Each row has a hidden stage along a path, written after it and counted from one end. A new block has a new path.
| -108 |    1 |  310 | -173 | -142 |   89 | -155 |  383 |  213 |  102 |  -56 |   78 |  114 |  159 |   71 |  162 |   60 |   -5 |   38 |  -68 |  -18 | -209 |  -24 |   14 | -101 |   56 |  130 | -131 | -460 |   89 | -182 |   98 | -157 |   33 |  -82 |  103 |  174 | -351 |  245 |   87 |  125 | => 11
| -46 | -87 |  21 |  17 |  50 |   6 |  35 | -73 | -30 |  29 |  -4 |  70 |  10 | -13 |  28 | -50 | 111 | -15 |  68 |  44 | 115 |  50 |  28 | -19 |  66 |  11 | -60 | -42 |  34 |  19 | -20 | -29 |  68 | -11 |  93 |   5 |  21 |  58 | -89 | -17 |  -3 | => 8
|  -45 |  -82 |  264 | -139 |  -55 |  -40 |   78 |  157 |   -3 | -131 | -151 |  -32 |  -66 |   94 |   -3 |  160 |  132 |  -87 |   17 |   -4 |  105 |  -98 |  172 |  -83 |   78 |   85 | -101 |   29 | -215 |   53 | -281 |   16 |  -67 |   95 |  -28 |  -55 |  -87 |   14 |  148 |  -71 |   52 | => 24
|  -43 |  -46 |  218 |  -66 | -183 |  -37 |  -71 |  202 |  209 |  -22 |    6 |   96 |   80 |  106 |  122 |  149 |  216 |  -22 |  -67 |  -90 | -223 | -232 |  -32 |  149 |   64 |  135 |   59 | -181 | -325 |  -98 | -341 |   52 |  -70 |   11 |   29 | -143 |   49 | -240 |  207 |  100 |  250 | => 3
|  -14 | -137 |    9 |  -52 |   74 |   55 |  -40 | -146 |   20 |  183 |   29 |  -14 |    1 |   -6 |  -18 |    8 |   51 |   80 |  144 |   68 |  111 |   63 |  -40 |   29 |   -4 |   77 |  -46 |   -3 |   59 |   65 |  115 |  -46 |  -78 |   34 |   37 |  142 |   17 |  -24 |   61 |  115 |   26 | => 10
|   -3 |  -91 |  150 | -152 |  102 |  -24 |  -16 |  -37 | -109 | -118 | -140 |  -25 | -181 |   15 |  -27 |    1 |   26 |  -62 |  120 |   86 |  214 |  -31 |  184 | -168 |   41 |  204 |  -53 |   62 |  -37 |   37 | -132 |  -34 |  -57 |   58 |   11 |   -3 | -118 |   53 |  -16 |  -18 |   12 | => 24
|   78 |  -79 |   62 | -110 |  106 |   55 |   34 |  -24 | -158 | -120 |  -87 |  -58 | -143 |   73 |  -68 |   38 |  -52 |  -48 |  115 |  116 |  162 |  -51 |  110 | -135 |  -75 |  171 |   -4 |   82 |  -40 |  154 |  -68 |  -50 |  -67 |   30 |  -96 |   10 | -150 |   82 |  -21 |   -8 |  -44 | => 24
|  328 |  -72 | -142 |   86 |   78 |  151 |  257 |   67 | -175 | -199 |   -7 |  -63 |  -60 |   71 |  -82 |  -41 | -288 |  107 |   10 |   88 |  -45 |   14 | -279 | -102 | -259 |   95 |  119 |  164 | -158 |  336 |  293 |   88 |  -55 | -222 | -323 |   94 | -253 |  -25 |  -17 |  -43 |  -90 | => 21
| -89 | -95 |  22 |   5 | -82 |  16 | 215 |  -8 |  84 |  -6 | -76 |  58 | -34 | -70 |  50 | -30 | 141 |  55 | -26 |  28 |  73 |  89 | -27 | -35 |  66 | -71 | -70 |   1 | -31 |  22 |  23 |  33 |  76 | -26 | 128 |  19 | -12 |  -8 |  26 | -40 | -58 | => 14
| -150 |  207 |   14 |  111 |  182 |  144 | -137 |   55 | -399 |  145 |  104 |  232 |   78 |   42 |  -63 | -227 |  184 | -165 |  154 | -237 |  379 |  316 | -225 | -273 |  -68 |  -53 |   37 |  117 |  214 |   46 |   98 |  256 |  180 |   82 |  -16 |  -21 |  175 |  245 | -272 | -217 |  138 | => 8
|  -55 | -112 |  -62 |    4 |  -43 |   66 |   50 | -124 |  -17 |    4 |  -72 |  -22 |  -41 |  107 |    3 |  -17 |  -29 |   52 | -111 |  112 |  -45 |  -23 |    8 |  -48 |   49 |  -56 |   15 |  -56 |  -64 |   16 |   32 | -100 |   77 |  -82 |  105 |   66 |  -29 |  -61 |   11 |   20 | -106 | => 18
| -107 |  -42 |   23 |  -27 |   77 |   69 |   53 |  -50 |   66 |    8 |  -32 |   73 |  -50 |  -51 |    9 |  -94 |   19 |   60 |   67 |  105 |  146 |   16 |   34 | -104 |   66 |  -36 |   20 |  -43 |    7 |   34 |   18 |  -41 |   41 |  -21 |   90 |   75 |   36 |   22 |  -65 |   39 | -113 | => 12
| -106 |  -23 |   42 |    4 |   57 |   39 |  103 |    6 |  -81 |   25 |   -2 |  132 |  -25 |  -76 |    1 | -110 |  169 |  -37 |  126 |  -15 |  262 |  164 |  -16 | -127 |   37 |  -33 |  -66 |   41 |  106 |   51 |   31 |  121 |  101 |   23 |   86 |   11 |   52 |  138 | -113 |  -97 |    5 | => 10
| -155 |   20 |   57 |    2 |   95 |   61 |   67 |   22 |   47 |  -92 |  -63 |  123 |  -46 |  -35 |   33 | -139 |    7 |    1 |   26 |  126 |  175 |  -29 |  117 | -175 |  124 | -108 |   31 |  -76 |  -44 |   16 |  -88 |  -54 |  119 |  -41 |  110 |   23 |   60 |   76 | -168 |  -32 | -192 | => 11
|  -96 |  -20 |  -92 |   58 | -153 |   96 |  346 |  -70 |   51 |    0 |  -85 |   33 |  -46 |  -82 |   14 |   18 |  190 |   79 |  -90 |  -35 |   25 |  125 | -127 |  -21 |  -54 | -132 |  -21 |   57 |   54 |   70 |    7 |  -45 |   89 |   56 |  109 | -113 |  -81 |   78 |   17 |  -32 | -138 | => 19
|   55 |   82 |  -90 |    2 |  157 |   49 | -146 | -296 |   96 |  -42 |   17 |   92 | -198 | -159 |   79 | -194 |  -57 |  151 |   48 |  105 | -114 | -152 | -105 |  -48 |   -7 |  343 |  235 |  -62 |   81 | -168 |  -98 | -183 |  -99 |   39 |   66 | -161 | -124 |  -79 | -161 |  330 |  -31 | => 0
|  -65 |  -11 |   97 |  -87 |   97 |   43 |   50 |   18 | -151 | -121 |  -69 |   53 | -140 |    8 |  -75 |  -56 |   72 |  -64 |  112 |   -7 |  261 |   60 |   56 | -229 |   20 |   71 |  -10 |   94 |   52 |   70 |  -74 |   89 |   21 |   50 |   -8 |  -31 |  -62 |  154 |  -40 |  -92 |   36 | => 23
| -92 | -61 | -25 |   4 | -64 |  57 | 217 | -66 | 107 |  -4 | -58 |  43 | -81 | -82 |  48 | -46 | 120 | 103 | -55 |  46 |  18 |  84 | -78 | -39 |  70 | -45 | -18 |   9 |   3 | -14 |  47 |  16 |  59 | -29 | 134 |   6 | -40 | -31 |  63 |  22 | -65 | => 17
|  -53 | -145 |   57 |  -51 |   40 |  -25 |   47 |  -51 |  -29 |    4 |  -66 |   60 |  -69 |  -42 |   30 |  -94 |   69 |   -7 |   95 |   92 |  186 |   79 |   83 |  -94 |   84 |   45 |  -90 |   -3 |    7 |   20 |   54 |   52 |   61 |  -52 |  119 |   98 |   10 |    3 |  -66 |  -42 |  -14 | => 11
|  -41 |   65 |  -77 |  -16 |  133 |  101 |   37 | -233 |   60 |   -5 | -139 |   51 | -218 | -217 |   47 | -214 |  -59 |  171 |   51 |   63 |  129 |   68 | -112 | -183 |  -74 |  150 |  158 |   58 |   82 |  -34 |  114 | -168 |  -48 |   32 |  101 |  -11 | -104 |  -72 | -149 |  155 | -175 | => 20
|  -29 | -125 |    3 |   21 |   24 |   -5 |   95 |  -95 |  -12 |   36 |  -13 |   48 |    7 |  -35 |   23 |  -28 |  127 |    3 |   73 |   49 |  112 |   71 |   27 |   10 |   55 |    2 |  -94 |  -25 |   53 |   41 |    5 |  -40 |   58 |   -3 |   95 |    8 |   -8 |   70 |  -68 |  -14 |  -15 | => 8
|  -70 | -118 |  -29 |    2 |  -26 |   49 |   53 |  -82 |  -36 |   49 |  -68 |   10 |   -1 |   66 |   16 |  -27 |   11 |   12 |  -29 |  113 |   66 |   24 |   56 |  -51 |   30 |  -70 |  -40 |  -44 |  -39 |   57 |   45 |  -76 |   89 |  -47 |  108 |   92 |   21 |  -13 |  -61 |  -18 | -133 | => 13
|   51 | -133 |  -31 |   20 |   32 |   34 |  151 |  -42 |  -31 |   -6 |    3 |   34 |   -4 |  -27 |    7 |  -27 |   41 |   26 |   93 |   87 |   99 |   59 |  -22 |    1 |  -34 |   20 |  -53 |    6 |   11 |  133 |   83 |    6 |   35 |  -62 |    7 |   47 |  -48 |   50 |  -66 |  -17 |  -46 | => 9
| -188 |   49 |    5 |   39 |   57 |   87 |  150 |   26 |   52 | -147 |  -58 |  146 |  -66 |  -31 |   32 | -175 |   15 |   22 |  -62 |  113 |  120 |   -3 |   55 | -206 |  157 | -180 |   64 |  -75 |  -26 |  -13 |  -67 |   -8 |  192 |  -96 |  144 |  -10 |   49 |   87 | -156 |  -69 | -200 | => 15
|  -89 |  -70 |  -29 |   41 |  -91 |   47 |  265 |  -49 |   34 |   50 |  -74 |   50 |    5 |  -86 |   36 |    0 |  176 |   36 |   -4 |   15 |  118 |  129 |  -26 |  -14 |  -13 | -117 |  -96 |   27 |   37 |   84 |   20 |  -40 |   89 |   50 |  118 |  -25 |  -17 |   85 |  -52 |  -48 | -148 | => 12
|  -72 |  -28 |   64 |  -72 |   82 |   54 |   61 |  -10 | -149 |  -94 |  -50 |   43 | -130 |   29 |  -81 |  -58 |   66 |  -51 |   85 |   13 |  227 |   67 |   42 | -211 |   36 |   36 |  -14 |   83 |   69 |   61 |  -44 |   89 |   43 |   29 |   12 |   -9 |  -52 |  152 |  -26 |  -85 |   27 | => 22
|  -89 |    8 |   35 |   27 |  106 |   43 |   94 |   17 |  -99 |    4 |   66 |  173 |  -16 | -101 |  -13 | -139 |  210 |  -47 |  169 |  -70 |  271 |  194 |  -85 | -121 |   47 |   -4 |  -46 |   50 |  165 |   38 |   27 |  185 |  106 |   15 |   60 |  -36 |   55 |  185 | -118 | -108 |  109 | => 8
|  -35 |  -77 |  108 |   27 |  -85 |  -53 |  127 |   28 |  132 |   -7 |   14 |   66 |   39 |  -26 |  120 |   70 |  259 |    4 |  -35 |   -9 |  -86 |  -20 |  -19 |  126 |  161 |   56 | -106 |  -78 | -100 |  -90 | -184 |   29 |   28 |   13 |  104 | -108 |  -19 |  -36 |   98 |   30 |  110 | => 5
|  192 | -215 |    7 |   81 | -104 | -129 | -200 | -184 |    6 | -117 | -100 |  -91 |   87 |  267 |   47 |  115 | -156 |   20 | -239 |   35 | -426 | -386 |   56 |  147 |   68 |  149 |   62 | -211 | -327 |  -80 | -277 | -357 |  -63 |  -78 |  -26 | -140 | -171 | -201 |  -30 |  139 |   29 | => 0
|  270 | -108 | -122 |  117 |   79 |  115 |  231 |   52 | -145 |  -64 |   46 |  -23 |   50 |   48 |  -33 |  -30 | -183 |   72 |   68 |  109 |   14 |   67 | -216 |  -12 | -195 |   28 |   13 |  104 | -106 |  319 |  287 |   71 |   -4 | -187 | -240 |  134 | -144 |   18 |  -77 |  -48 | -109 | => 10
|    0 |  -48 |   39 |   28 |  -46 |  -30 |   68 |  -59 |  114 |  -42 |   41 |   73 |  -23 |  -36 |   99 |   14 |  191 |   35 |  -38 |   18 | -144 |  -77 |  -51 |  104 |  127 |  132 |  -10 |  -88 |  -48 | -118 | -188 |   -5 |    9 |    0 |   92 | -156 |  -59 |  -34 |   50 |  107 |  109 | => 3
| -38 | -58 |  19 |  31 |  72 |  14 |  44 | -69 | -26 |  27 |  35 |  76 |   2 | -26 |  39 | -58 | 132 |  -8 |  68 |  47 |  88 |  62 |  -6 |  -8 |  96 |  34 | -64 | -32 |  52 | -11 | -22 |  10 |  66 | -12 |  84 |  -6 |  10 |  69 | -65 |   1 |  27 | => 7
| -225 | -219 |  240 |   88 |   -1 | -235 |    2 | -162 |  105 |   -7 | -178 |   44 |  133 |  -29 |   -1 |  -14 |  257 |   -1 |  -69 | -230 |  166 |   88 |  123 |  -42 |  446 | -243 | -270 | -105 |   -8 | -183 | -205 | -198 |   85 |   83 |  249 |  -53 |   45 |  126 |   -8 | -178 |  117 | => 12
|  162 |   -5 |   33 |  186 |  253 |   75 | -212 | -291 |  -42 |  410 |  264 | -193 |  222 |  175 |  -12 |  152 |   23 |  197 |   -5 |  -40 | -242 |  120 | -409 |  240 |  242 |  147 | -160 |   77 |   16 | -119 |  194 |  -64 | -238 |   98 | -194 |  209 |  -62 |  -19 |  362 |  279 |  221 | => 5
|  254 |  -71 |  -24 |  -37 |  128 |  113 |  109 |   47 | -235 | -175 |  -47 |  -89 | -114 |  116 |  -89 |   25 | -219 |   -6 |   98 |  138 |   80 |  -44 |  -44 | -135 | -215 |  195 |   57 |  149 | -124 |  294 |  104 |   21 |  -89 |  -91 | -271 |   71 | -226 |   41 |  -34 |  -26 |  -77 | => 24
|   15 | -116 | -121 |   47 |  -37 |   89 |  242 |  -65 |  -36 |  -28 |   -4 |   33 |  -45 |  -13 |  -19 |  -64 |   31 |   75 |  -14 |   56 |   40 |  118 | -132 |  -45 |  -38 |  -67 |   -6 |   40 |   42 |  120 |  175 |   65 |   95 | -118 |   44 |   52 |  -62 |   30 |   -9 |  -46 |  -54 | => 16
|  -69 |  -19 |  -52 |  -11 |   77 |   72 |   88 | -165 |   97 |   46 |  -95 |   76 | -121 | -199 |   60 | -166 |    9 |  134 |   84 |   86 |  158 |   83 |  -53 | -103 |  -45 |   54 |   67 |    5 |   67 |   18 |  116 | -121 |   -1 |    7 |  128 |   42 |  -22 |  -48 | -141 |  107 | -174 | => 13
| -368 |  278 |  185 |   54 |  301 |   72 |  -64 |  208 |  -93 | -321 |  -30 |  314 |  -67 |   41 |   61 | -359 |  -17 | -197 |  -26 |  190 |  331 |  -92 |  325 | -473 |  414 | -247 |   86 | -163 |  -63 | -140 | -347 |   63 |  370 | -102 |  182 |  -52 |  209 |  284 | -448 | -216 | -283 | => 9
|  -87 |   20 |  -74 |  117 | -147 |  104 |  332 |  -32 |   35 |  116 |  -45 |   55 |   95 |  -91 |   50 |   77 |  261 |   25 |  -26 |  -65 |   74 |  140 | -115 |   72 | -127 | -171 |  -74 |   35 |   55 |  132 |  -41 | -118 |   86 |  150 |   76 | -139 |  -18 |  141 |  -80 |  -33 | -199 | => 9
|  -16 |  -91 |   75 | -101 |   63 |   30 |  -59 |  -79 | -105 |  -71 | -133 |  -62 | -110 |  124 |  -45 |   32 |  -62 |  -37 |   21 |  117 |  102 | -102 |  167 | -133 |   14 |   95 |    0 |    0 |  -86 |   62 | -117 | -148 |  -32 |   32 |    4 |   29 |  -87 |   16 |  -21 |   17 |  -85 | => 23
| -147 | -151 |  128 |   57 |   23 | -140 |  -20 | -178 |   37 |   56 |  -67 |   54 |   76 |  -29 |   47 |  -15 |  256 |  -27 |   -1 |  -86 |  107 |   69 |   98 |   28 |  294 |  -65 | -197 |  -97 |   56 | -146 | -162 | -146 |   81 |   73 |  221 |  -65 |   36 |   97 |  -48 |  -60 |   91 | => 7
|  -37 |  -45 |  232 |  -47 | -157 |  -30 |  -59 |  225 |  221 |  -26 |   10 |   95 |  111 |  107 |  117 |  151 |  199 |  -11 |  -57 | -105 | -207 | -220 |  -50 |  149 |   75 |  100 |   51 | -178 | -345 |  -76 | -318 |   48 |  -73 |   -2 |    1 | -121 |   57 | -235 |  212 |   79 |  246 | => 4
| -169 |   62 |   73 |   14 |  104 |   68 |   68 |   66 |   37 | -129 |  -73 |  142 |  -43 |  -24 |   50 | -157 |  -11 |  -24 |    1 |  146 |  174 |  -54 |  143 | -209 |  134 | -125 |   47 |  -90 |  -79 |   11 | -127 |  -53 |  152 |  -52 |  109 |    8 |   71 |   83 | -214 |  -53 | -239 | => 11
|  102 | -188 |  -10 |   82 |  -56 |  -62 | -135 | -184 |   56 |   25 |  -93 |  -78 |  116 |  182 |  111 |   92 |  -80 |   37 | -167 |  102 | -291 | -243 |   67 |  189 |   58 |   74 |    2 | -219 | -271 |  -44 | -147 | -384 |  -16 |  -82 |   65 |  -22 |  -65 | -223 |  -48 |  129 |  -70 | => 5
| -97 | -79 | -18 | -25 |  31 |  78 |  62 | -85 |  44 |  45 | -18 |  55 | -49 | -23 |  -5 | -78 |  40 |  74 |  41 |  77 | 108 |  53 | -23 | -74 |  45 | -43 |  16 | -31 |  35 |  32 |  74 | -11 |  46 | -39 | 106 |  85 |  29 |  -3 |  -9 |  34 | -56 | => 14
|  -73 | -111 |   62 |    4 |  -67 |  -14 |  222 |   10 |   89 |  -13 |  -89 |   50 |  -14 |  -82 |   56 |   -8 |  148 |   43 |    5 |   25 |  103 |   79 |   12 |  -24 |   83 |  -64 | -112 |    3 |  -52 |   35 |   -8 |   15 |   56 |   -2 |  107 |   14 |  -20 |   15 |   13 |  -50 |  -68 | => 12
|  -43 | -109 |  -58 |  -22 |   22 |   94 |   44 | -158 |   44 |  117 |   24 |  -12 |  -50 |   11 |  -25 |  -29 |   36 |  135 |   19 |   55 |   12 |   82 | -135 |   -8 |   36 |   14 |   10 |    8 |   58 |   14 |  163 |   10 |  -22 |  -43 |   71 |  124 |  -14 |  -59 |  130 |  102 |   34 | => 17
| -60 | -72 |  26 |   0 |  62 |  29 |  25 | -60 | -30 |  43 | -15 |  58 |   1 |   2 |  22 | -52 |  73 |  -7 |  70 |  80 | 132 |  40 |  51 | -46 |  61 |  -4 | -54 | -37 |  15 |  36 |  -8 | -35 |  60 |  -6 |  83 |  48 |  28 |  50 | -86 |  -5 | -57 | => 9
|  -67 |  -93 |  -17 |  -44 |  -44 |   40 |  168 |  -81 |  -21 |  -46 |  -85 |   22 | -121 |  -31 |  -14 |  -31 |  101 |   32 |    0 |   39 |   99 |   70 |    0 |  -95 |   15 |   10 |  -26 |   45 |   43 |   36 |   10 |   17 |   52 |   -1 |  102 |  -18 |  -77 |   42 |   18 |  -25 |  -32 | => 20
| -102 | -126 |   62 |    6 | -136 |  -13 |  274 |   45 |  100 |  -15 |  -74 |   50 |    1 |  -46 |   52 |   31 |  202 |   34 |  -47 |    0 |   60 |   92 |   -6 |   -1 |  109 | -116 | -134 |   -1 |  -61 |   27 |  -25 |   69 |   86 |  -15 |  128 |    0 |  -12 |   16 |   83 |  -81 |  -28 | => 14
|  159 |  -93 |  -82 |   60 |   66 |   95 |  172 |   12 |  -82 |  -32 |   33 |   13 |   11 |    8 |   -3 |  -37 |  -84 |   50 |   86 |  119 |   51 |   46 | -118 |   -9 | -134 |   45 |    8 |   47 |  -54 |  227 |  179 |   32 |   10 | -124 | -119 |   92 |  -87 |   17 |  -83 |   -7 |  -92 | => 9
